Here is a tiny trained network, its code and every weight. The questions are about switching its units off for an input and a target symbol, where a switched-off unit gives its printed mean instead of its output.

import numpy as np


def w(rows, s, z=0):
    codes = np.array(rows[::2]) - 128.0
    scale = np.full(codes.shape[1], s)
    scale[-1] = z or s
    return codes * scale


def softmax(a):
    e = np.exp(a - a.max(-1, keepdims=True))
    return e / e.sum(-1, keepdims=True)


def log_softmax(a):
    a = a - a.max(-1, keepdims=True)
    return a - np.log(np.exp(a).sum(-1, keepdims=True))


def net(x, mask):
    ids = ['ΘΛΣΩαμπ'.index(c) for c in x.split()]
    T = len(ids)
    res = E[ids] + P[:T]
    u = 0
    for l in range(3):
        r = res
        for j in range(3):
            rows = slice(3 * j, 3 * j + 3)
            q, k, v = (r @ M[l][rows].T for M in (Q, K, V))
            z = softmax(np.where(np.tri(T) > 0, q @ k.T / 3**0.5, -1e9)) @ v
            o = O[l][rows]
            res = res + np.where(mask[u + j], z, o[:, -1]) @ o[:, :-1]
        u += 3
    return log_softmax(res[-1] @ U[:, :-1].T + U[:, -1])


Q, K, V, O = {}, {}, {}, {}
E = w([
[100,91,119,116,250,159],'Θ',
[136,126,37,88,136,124],'Λ',
[74,66,121,125,197,140],'Σ',
[35,118,126,80,218,154],'Ω',
[166,159,20,122,208,167],'α',
[111,160,59,211,170,228],'μ',
[28,117,134,150,156,158],'π',
],0.015)
P = w([
[97,83,112,165,169,103],'0',
[133,182,127,115,97,254],'1',
[119,131,120,144,153,71],'2',
[121,164,154,87,80,230],'3',
[125,150,125,144,154,54],'4',
[123,172,160,61,83,220],'5',
[130,169,130,148,155,40],'6',
[117,173,160,54,83,228],'7',
[132,185,142,164,162,27],'8',
[133,168,151,43,97,226],'9',
[137,205,151,171,167,3],'10',
[138,166,146,6,127,218],'11',
],0.016)
Q[0] = w([
[185,91,255,97,115,165],'0.h0',
[178,163,106,143,124,107],'0.h0',
[104,187,81,123,125,106],'0.h0',
[166,106,146,153,145,119],'0.h1',
[173,105,157,117,70,173],'0.h1',
[155,51,151,97,110,111],'0.h1',
[101,157,155,110,222,232],'0.h2',
[189,131,176,105,56,92],'0.h2',
[158,152,120,167,61,107],'0.h2',
],0.01)
K[0] = w([
[174,95,142,30,74,255],'0.h0',
[183,116,80,128,111,138],'0.h0',
[92,175,87,157,146,66],'0.h0',
[103,119,97,161,124,149],'0.h1',
[176,162,151,172,68,124],'0.h1',
[131,177,121,130,93,127],'0.h1',
[230,126,148,46,67,98],'0.h2',
[99,158,95,199,19,176],'0.h2',
[59,100,58,146,118,216],'0.h2',
],0.0095)
V[0] = w([
[131,171,189,118,167,174],'0.h0',
[94,241,118,36,102,164],'0.h0',
[120,83,160,152,201,82],'0.h0',
[136,47,50,2,162,104],'0.h1',
[147,151,68,156,117,191],'0.h1',
[216,156,58,5,95,120],'0.h1',
[89,181,165,170,146,101],'0.h2',
[220,114,165,125,147,59],'0.h2',
[86,154,119,213,151,186],'0.h2',
],0.0075)
O[0] = w([
[170,236,85,100,170,153,162],'0.h0',
[217,244,52,128,28,164,149],'0.h0',
[129,235,170,26,135,103,222],'0.h0',
[76,173,40,203,128,155,253],'0.h1',
[107,159,160,31,125,235,200],'0.h1',
[93,128,230,254,178,164,31],'0.h1',
[190,176,155,39,146,43,135],'0.h2',
[61,97,106,159,185,89,42],'0.h2',
[153,39,169,52,67,105,207],'0.h2',
],0.0058,0.0045)
Q[1] = w([
[105,165,74,182,153,156],'1.h0',
[46,119,169,104,101,188],'1.h0',
[149,182,147,93,144,152],'1.h0',
[62,99,122,183,199,135],'1.h1',
[202,152,163,140,134,97],'1.h1',
[108,99,151,162,74,99],'1.h1',
[177,52,94,192,158,45],'1.h2',
[15,122,84,126,192,122],'1.h2',
[180,40,169,254,128,63],'1.h2',
],0.0096)
K[1] = w([
[124,131,114,159,140,88],'1.h0',
[70,163,156,82,159,108],'1.h0',
[171,143,119,142,159,104],'1.h0',
[114,128,185,97,133,124],'1.h1',
[113,80,100,136,111,112],'1.h1',
[97,97,87,53,56,208],'1.h1',
[76,83,23,62,146,160],'1.h2',
[132,105,163,187,193,85],'1.h2',
[80,55,99,71,126,248],'1.h2',
],0.011)
V[1] = w([
[58,180,102,86,145,101],'1.h0',
[147,22,133,180,93,32],'1.h0',
[158,179,88,174,88,180],'1.h0',
[145,64,70,133,105,38],'1.h1',
[144,186,226,86,156,93],'1.h1',
[159,127,103,175,139,69],'1.h1',
[2,169,92,136,194,58],'1.h2',
[67,106,141,44,62,102],'1.h2',
[43,125,208,175,95,108],'1.h2',
],0.0087)
O[1] = w([
[214,187,78,163,141,112,195],'1.h0',
[54,126,89,88,84,110,66],'1.h0',
[77,115,141,189,82,120,106],'1.h0',
[50,36,139,179,82,120,140],'1.h1',
[87,177,98,92,96,119,131],'1.h1',
[108,45,199,113,14,96,131],'1.h1',
[236,110,160,163,53,110,255],'1.h2',
[120,148,11,226,137,150,137],'1.h2',
[174,86,1,75,46,122,89],'1.h2',
],0.0072,0.018)
Q[2] = w([
[125,125,181,122,116,174],'2.h0',
[92,112,45,171,141,75],'2.h0',
[64,71,39,99,67,187],'2.h0',
[250,145,59,117,123,135],'2.h1',
[128,156,127,192,148,19],'2.h1',
[44,108,23,69,137,142],'2.h1',
[130,94,129,33,23,240],'2.h2',
[110,111,178,179,124,106],'2.h2',
[215,182,163,93,114,184],'2.h2',
],0.011)
K[2] = w([
[151,121,154,142,109,110],'2.h0',
[86,104,124,117,143,149],'2.h0',
[144,141,127,122,84,170],'2.h0',
[154,162,124,194,130,25],'2.h1',
[6,85,55,100,89,88],'2.h1',
[183,104,70,100,186,136],'2.h1',
[160,188,174,205,25,118],'2.h2',
[162,120,137,147,179,162],'2.h2',
[122,165,149,188,183,42],'2.h2',
],0.011)
V[2] = w([
[196,181,164,179,99,218],'2.h0',
[117,144,165,164,94,104],'2.h0',
[176,100,98,56,129,160],'2.h0',
[88,125,168,210,109,190],'2.h1',
[50,69,120,117,163,104],'2.h1',
[109,190,101,12,117,150],'2.h1',
[124,209,91,184,84,159],'2.h2',
[113,197,62,89,167,74],'2.h2',
[211,89,178,90,131,35],'2.h2',
],0.011)
O[2] = w([
[72,105,60,102,132,76,231],'2.h0',
[168,155,107,174,130,140,108],'2.h0',
[96,82,175,94,134,62,158],'2.h0',
[128,2,76,48,104,90,82],'2.h1',
[147,186,71,139,58,135,4],'2.h1',
[207,119,192,248,143,112,34],'2.h1',
[188,84,91,145,213,118,122],'2.h2',
[219,38,168,125,87,83,178],'2.h2',
[56,83,152,204,76,115,247],'2.h2',
],0.0086,0.015)
U = w([
[170,161,179,90,21,210,119],'Θ',
[71,154,79,204,229,130,212],'Λ',
[165,135,50,94,59,106,181],'Σ',
[253,114,81,181,91,171,204],'Ω',
[119,46,249,126,109,160,3],'α',
[222,134,166,9,125,164,147],'μ',
[182,45,56,185,153,19,69],'π',
],0.0051,0.0036)

Each question gives the input, a string of symbols that net reads in full, and the target symbol t.
The units are the heads (3 rows each of Q, K, V and O). Each row of codes is followed by its name. A weight is (code - 128) times the scale printed after its matrix; where a second scale follows, it is the last column's (O and U).
mask holds one flag per head, layer by layer. A switched-off head (its flag False) gives its mean, the last column of its rows in O, instead of its output. The means were averaged over made-up inputs and are rounded, as every weight is.
A unit's drop is (log p(t) with every unit on - log p(t) with that unit switched off) / (log p(t) with every unit on - log p(t) with every unit switched off).
The circuit of an input: a set's keep is (log p(t) with only the set's units on - log p(t) with every unit switched off) / (log p(t) with every unit on - log p(t) with every unit switched off). Starting from all 9 units, units are removed one at a time, each time the one whose removal leaves the highest keep (on an exact tie, the one counted first), for as long as the keep stays at least 0.8.
circuit, biggest first: the units of the circuit, biggest drop first
most important unit: the unit with the biggest drop
heads that matter: for each layer, one digit per head in row order, 1 if its drop is at least 0.15 and else 0, layers parted by /
input Λ μ μ α, target μ: circuit, biggest first	2.h2, 2.h1
input Λ Θ μ Λ Λ π, target Λ: heads that matter	001 / 000 / 000
input Ω Σ Ω α π π, target π: circuit, biggest first	1.h2, 2.h2, 2.h0
input Ω α Σ μ α α α Ω μ, target π: most important unit	1.h0
input α π Λ μ Ω μ Λ μ α μ π μ, target π: heads that matter	000 / 011 / 101
input Λ Ω Λ α α α Ω μ μ μ, target μ: circuit, biggest first	1.h2, 2.h2
input Θ Λ μ, target α: heads that matter	100 / 100 / 101
input Θ Λ α Ω Λ Ω Ω, target α: circuit, biggest first	0.h0, 1.h0, 2.h2, 2.h0
input Ω α Ω α, target Ω: heads that matter	100 / 000 / 001
input α α α μ, target α: heads that matter	000 / 001 / 010
input μ Σ π Σ α, target μ: circuit, biggest first	1.h2, 2.h2, 0.h1, 0.h2
input α Σ Λ Λ Σ α Λ Θ Λ μ Θ Ω, target Θ: heads that matter	101 / 001 / 001
input Λ α μ Λ Θ μ Σ μ Λ μ Ω, target Σ: circuit, biggest first	1.h0, 0.h0, 2.h1, 1.h1
input μ Λ Θ, target μ: circuit, biggest first	1.h2, 2.h2, 0.h1, 0.h2
input Θ Σ Σ α μ α α Λ Ω μ Σ Λ, target Σ: heads that matter	011 / 111 / 110
input Λ Θ Λ Ω μ μ Θ Ω π, target Σ: circuit, biggest first	2.h1, 1.h1, 0.h0
input μ Λ μ μ π α Λ, target μ: most important unit	1.h2
input Λ Λ Λ, target Σ: circuit, biggest first	2.h1, 1.h1, 0.h0, 0.h1
input μ Σ π, target μ: circuit, biggest first	1.h2, 2.h2, 0.h2, 0.h1
input Σ Σ Θ Θ α α Ω α Σ, target Θ: heads that matter	110 / 110 / 111
input Θ Σ α Θ μ π Θ α Λ, target α: circuit, biggest first	0.h0, 1.h0, 2.h2, 2.h0
input Λ Ω Ω Θ Ω α μ Ω μ π Θ, target Σ: heads that matter	100 / 110 / 010
input Λ μ Λ μ, target Λ: most important unit	1.h1
input α Ω μ Θ α Σ Ω α α α, target α: circuit, biggest first	1.h2, 2.h2
input α α Σ Σ μ Θ α, target Λ: heads that matter	010 / 011 / 001
input Σ Ω Λ, target Θ: circuit, biggest first	2.h0, 2.h2, 0.h0
